Below are the code and all the weights of a small trained network. Each question names an input and a class and asks about switching units off, where a switched-off unit gives its printed mean instead of its output.

import numpy as np


def w(rows, s, z=0):
    codes = np.array(rows[::2]) - 128.0
    scale = np.full(codes.shape[1], s)
    scale[-1] = z or s
    return codes * scale


def norm(h):
    return h / np.sqrt((h * h).mean(-1, keepdims=True) + 1e-5)


def f(y):
    return np.maximum(y, 0)


def log_softmax(a):
    a = a - a.max(-1, keepdims=True)
    return a - np.log(np.exp(a).sum(-1, keepdims=True))


def net(x, mask):
    res = np.array(x, float).reshape(1, 5) / 4 @ E
    u = 0
    for l in range(3):
        y = f(norm(res) @ A[l][:, :-1].T + A[l][:, -1])
        res = res + np.where(mask[u : u + 5], y, B[l][:, -1]) @ B[l][:, :-1]
        u += 5
    return log_softmax(norm(res)[-1] @ U[:, :-1].T + U[:, -1])


A, B = {}, {}
E = w([
[37,109,220,189,186,142,18,153,173],'x0',
[99,184,122,63,239,214,136,141,116],'x1',
[59,142,101,122,96,142,160,109,118],'x2',
[130,254,194,155,75,107,149,151,47],'x3',
[111,137,87,145,150,97,126,84,108],'x4',
],0.0053)
A[0] = w([
[115,228,135,157,73,139,163,157,149,34],'0.n0',
[179,225,168,105,130,81,154,129,70,54],'0.n1',
[203,141,76,151,112,151,230,155,92,91],'0.n2',
[117,176,145,53,230,174,169,152,70,4],'0.n3',
[127,74,132,155,1,76,146,97,131,29],'0.n4',
],0.0073,0.0013)
B[0] = w([
[164,83,144,187,180,140,121,74,127,202],'0.n0',
[131,114,188,192,144,150,158,55,149,223],'0.n1',
[44,142,199,109,197,91,160,180,144,231],'0.n2',
[177,144,2,174,65,138,101,132,192,216],'0.n3',
[237,145,74,121,193,162,64,170,101,254],'0.n4',
],0.0082,0.0062)
A[1] = w([
[202,189,64,93,152,107,253,114,155,6],'1.n0',
[161,106,167,109,137,47,92,196,23,117],'1.n1',
[148,147,144,147,42,185,136,52,87,139],'1.n2',
[171,184,49,132,210,189,122,120,156,177],'1.n3',
[127,17,68,13,146,108,148,123,135,68],'1.n4',
],0.005,0.0019)
B[1] = w([
[177,116,134,31,120,36,93,210,89,194],'1.n0',
[16,83,42,121,40,151,110,128,140,178],'1.n1',
[210,175,174,142,179,148,120,126,121,154],'1.n2',
[97,76,98,110,109,174,77,94,158,254],'1.n3',
[183,95,254,104,101,156,237,97,123,182],'1.n4',
],0.0076,0.006)
A[2] = w([
[141,146,133,81,218,99,133,218,142,254],'2.n0',
[135,98,137,88,174,2,229,167,153,86],'2.n1',
[153,35,175,23,118,165,144,48,151,176],'2.n2',
[61,91,131,209,156,159,84,112,193,149],'2.n3',
[194,78,124,214,97,57,118,177,98,35],'2.n4',
],0.0066,0.0012)
B[2] = w([
[1,125,99,134,151,148,62,167,101,197],'2.n0',
[76,81,196,132,32,64,62,150,81,201],'2.n1',
[170,247,206,232,149,157,179,34,101,227],'2.n2',
[116,120,176,70,87,66,175,166,68,254],'2.n3',
[121,170,47,56,157,184,204,99,205,205],'2.n4',
],0.0084,0.0061)
U = w([
[156,129,193,203,173,140,181,34,123,177],'0',
[25,96,156,54,101,45,83,197,79,2],'1',
[172,120,1,100,131,153,74,140,195,209],'2',
],0.012,0.00093)

Each question gives the input, the list of numbers given to net, and the class t.
The units are the neurons (one row each of A and B). Each row of codes is followed by its name. A weight is (code - 128) times the scale printed after its matrix; where a second scale follows, it is the last column's (A, B and U).
mask holds one flag per neuron, layer by layer. A switched-off neuron (its flag False) gives its mean, the last column of its row in B, instead of its output. The means were averaged over made-up inputs and are rounded, as every weight is.
A unit's drop is (log p(t) with every unit on - log p(t) with that unit switched off) / (log p(t) with every unit on - log p(t) with every unit switched off).
The circuit of an input: a set's keep is (log p(t) with only the set's units on - log p(t) with every unit switched off) / (log p(t) with every unit on - log p(t) with every unit switched off). Starting from the 12 units with the biggest drops (on a tie, the unit counted first), units are removed one at a time, each time the one whose removal leaves the highest keep (on an exact tie, the one counted first), for as long as the keep stays at least 0.8.
units of the circuit, in order: the units of the circuit, biggest drop first
most important unit: the unit with the biggest drop
top k neurons: the k neurons with the biggest drops, biggest first
drop when u is switched off: that unit's drop, to one decimal
input [6,7,4,-7,3], class 0: units of the circuit, in order -> (0.n4; 2.n2)
input [5,6,0,-4,0], class 2: units of the circuit, in order -> (0.n3)
input [1,-5,8,-5,-6], class 0: top 3 neurons -> (0.n3; 2.n2; 1.n4)
input [-8,8,2,6,-6], class 1: top 3 neurons -> (1.n0; 0.n2; 0.n4)
input [0,-5,-4,-7,-2], class 0: top 3 neurons -> (2.n2; 1.n4; 0.n3)
input [-7,7,2,0,-3], class 1: top 3 neurons -> (0.n2; 1.n0; 0.n4)
input [3,3,-7,0,-2], class 1: top 4 neurons -> (2.n3; 0.n4; 2.n4; 1.n4)
input [6,-4,7,8,0], class 0: top 2 neurons -> (0.n2; 0.n0)
input [-8,6,-7,-7,-4], class 1: units of the circuit, in order -> (0.n2; 2.n1; 0.n4)
input [5,2,-3,-2,5], class 1: top 2 neurons -> (1.n4; 2.n3)
input [3,6,3,-7,-4], class 0: top 2 neurons -> (2.n2; 0.n4)
input [-6,5,7,-4,1], class 1: top 2 neurons -> (1.n0; 0.n2)
input [6,1,6,-8,2], class 0: top 3 neurons -> (2.n2; 0.n2; 1.n4)
input [-4,-7,2,2,-7], class 2: units of the circuit, in order -> (0.n4)
input [7,8,3,5,4], class 2: top 3 neurons -> (0.n3; 0.n2; 2.n1)
input [2,-4,0,-1,-2], class 2: top 2 neurons -> (0.n4; 0.n2)
input [-8,2,-3,-7,-3], class 1: top 3 neurons -> (2.n1; 1.n0; 0.n2)
input [-8,2,5,-8,-3], class 0: top 2 neurons -> (1.n4; 2.n2)
input [-1,-3,1,-1,-4], class 2: drop when 0.n4 is switched off -> 1.6
input [-3,-6,8,0,-3], class 2: most important unit -> 0.n4
input [5,-2,-1,-8,-7], class 0: drop when 0.n2 is switched off -> 0.3
input [3,-8,8,-8,1], class 0: drop when 0.n3 is switched off -> 2.0
input [-5,8,-6,3,-8], class 2: drop when 0.n3 is switched off -> 4.4
